Here is a tiny trained network, its code and every weight. The questions are about switching its units off for an input and a class, where a switched-off unit gives its printed mean instead of its output.

import numpy as np


def w(rows, s, z=0):
    codes = np.array(rows[::2]) - 128.0
    scale = np.full(codes.shape[1], s)
    scale[-1] = z or s
    return codes * scale


def f(y):
    return np.maximum(y, 0)


def log_softmax(a):
    a = a - a.max(-1, keepdims=True)
    return a - np.log(np.exp(a).sum(-1, keepdims=True))


def net(x, mask):
    res = np.array(x, float).reshape(1, 8) / 4 @ E
    y = f(res @ A[0][:, :-1].T + A[0][:, -1])
    res = res + np.where(mask, y, B[0][:, -1]) @ B[0][:, :-1]
    return log_softmax(res[-1] @ U[:, :-1].T + U[:, -1])


A, B = {}, {}
E = w([
[132,125,125,122,128,131,123],'x0',
[125,125,122,123,133,131,127],'x1',
[115,37,253,81,150,130,177],'x2',
[128,124,126,128,122,128,122],'x3',
[27,188,153,46,105,52,86],'x4',
[126,127,129,130,126,129,123],'x5',
[129,127,127,126,129,130,127],'x6',
[125,129,125,127,131,130,132],'x7',
],0.0074)
A[0] = w([
[137,221,45,168,118,141,94,252],'n0',
[67,197,156,41,111,73,93,133],'n1',
[149,99,112,156,135,171,150,224],'n2',
[44,216,161,16,103,53,87,136],'n3',
[57,98,192,44,158,125,140,85],'n4',
[158,64,229,98,133,160,180,167],'n5',
[121,10,245,62,145,125,172,136],'n6',
[139,208,58,161,119,133,99,237],'n7',
[183,71,104,198,139,191,159,247],'n8',
[101,223,83,97,107,81,95,127],'n9',
],0.011,0.004)
B[0] = w([
[246,218,75,137,146,131,120,230],'n0',
[97,165,142,63,105,39,116,202],'n1',
[161,99,109,156,133,176,135,187],'n2',
[93,176,137,31,106,15,108,225],'n3',
[102,124,100,78,89,113,243,191],'n4',
[43,41,144,175,140,153,62,223],'n5',
[7,48,181,122,111,163,172,247],'n6',
[237,191,94,146,134,124,113,215],'n7',
[188,90,114,201,164,213,161,230],'n8',
[138,129,161,124,158,80,14,191],'n9',
],0.019,0.013)
U = w([
[254,167,37,220,170,227,155,255],'0',
[70,33,176,225,163,255,130,194],'1',
[169,212,108,87,132,36,9,66],'2',
[22,111,182,53,63,66,195,5],'3',
],0.0045,0.001)

Each question gives the input, the list of numbers given to net, and the class t.
The units are the neurons (one row each of A and B). Each row of codes is followed by its name. A weight is (code - 128) times the scale printed after its matrix; where a second scale follows, it is the last column's (A, B and U).
mask holds one flag per neuron, in row order. A switched-off neuron (its flag False) gives its mean, the last column of its row in B, instead of its output. The means were averaged over made-up inputs and are rounded, as every weight is.
A unit's drop is (log p(t) with every unit on - log p(t) with that unit switched off) / (log p(t) with every unit on - log p(t) with every unit switched off).
The circuit of an input: a set's keep is (log p(t) with only the set's units on - log p(t) with every unit switched off) / (log p(t) with every unit on - log p(t) with every unit switched off). Starting from all 10 units, units are removed one at a time, each time the one whose removal leaves the highest keep (on an exact tie, the one counted first), for as long as the keep stays at least 0.8.
circuit, biggest first: the units of the circuit, biggest drop first
k most important neurons: the k neurons with the biggest drops, biggest first
drop when u is switched off: that unit's drop, to one decimal
input [4,0,7,-3,0,3,3,-6], class 1: circuit, biggest first -> (n5)
input [2,0,1,-2,1,3,-6,4], class 3: 2 most important neurons -> (n0 n8)
input [-5,0,-1,-2,0,-1,-3,-4], class 0: 3 most important neurons -> (n3 n1 n6)
input [1,-6,-2,8,0,-1,3,-1], class 0: 2 most important neurons -> (n3 n1)
input [2,2,1,-5,-8,-5,2,-8], class 1: 2 most important neurons -> (n0 n7)
input [3,2,-2,-7,0,-2,1,8], class 0: 2 most important neurons -> (n3 n1)
input [1,-8,0,-3,0,0,-5,-3], class 0: drop when n6 is switched off -> 1.5
input [2,-4,2,8,-7,3,6,4], class 1: drop when n0 is switched off -> 0.1
input [1,-1,-5,-4,0,2,-5,6], class 0: drop when n0 is switched off -> 0.1
input [6,1,-3,-1,0,-1,7,-6], class 0: drop when n3 is switched off -> 1.0
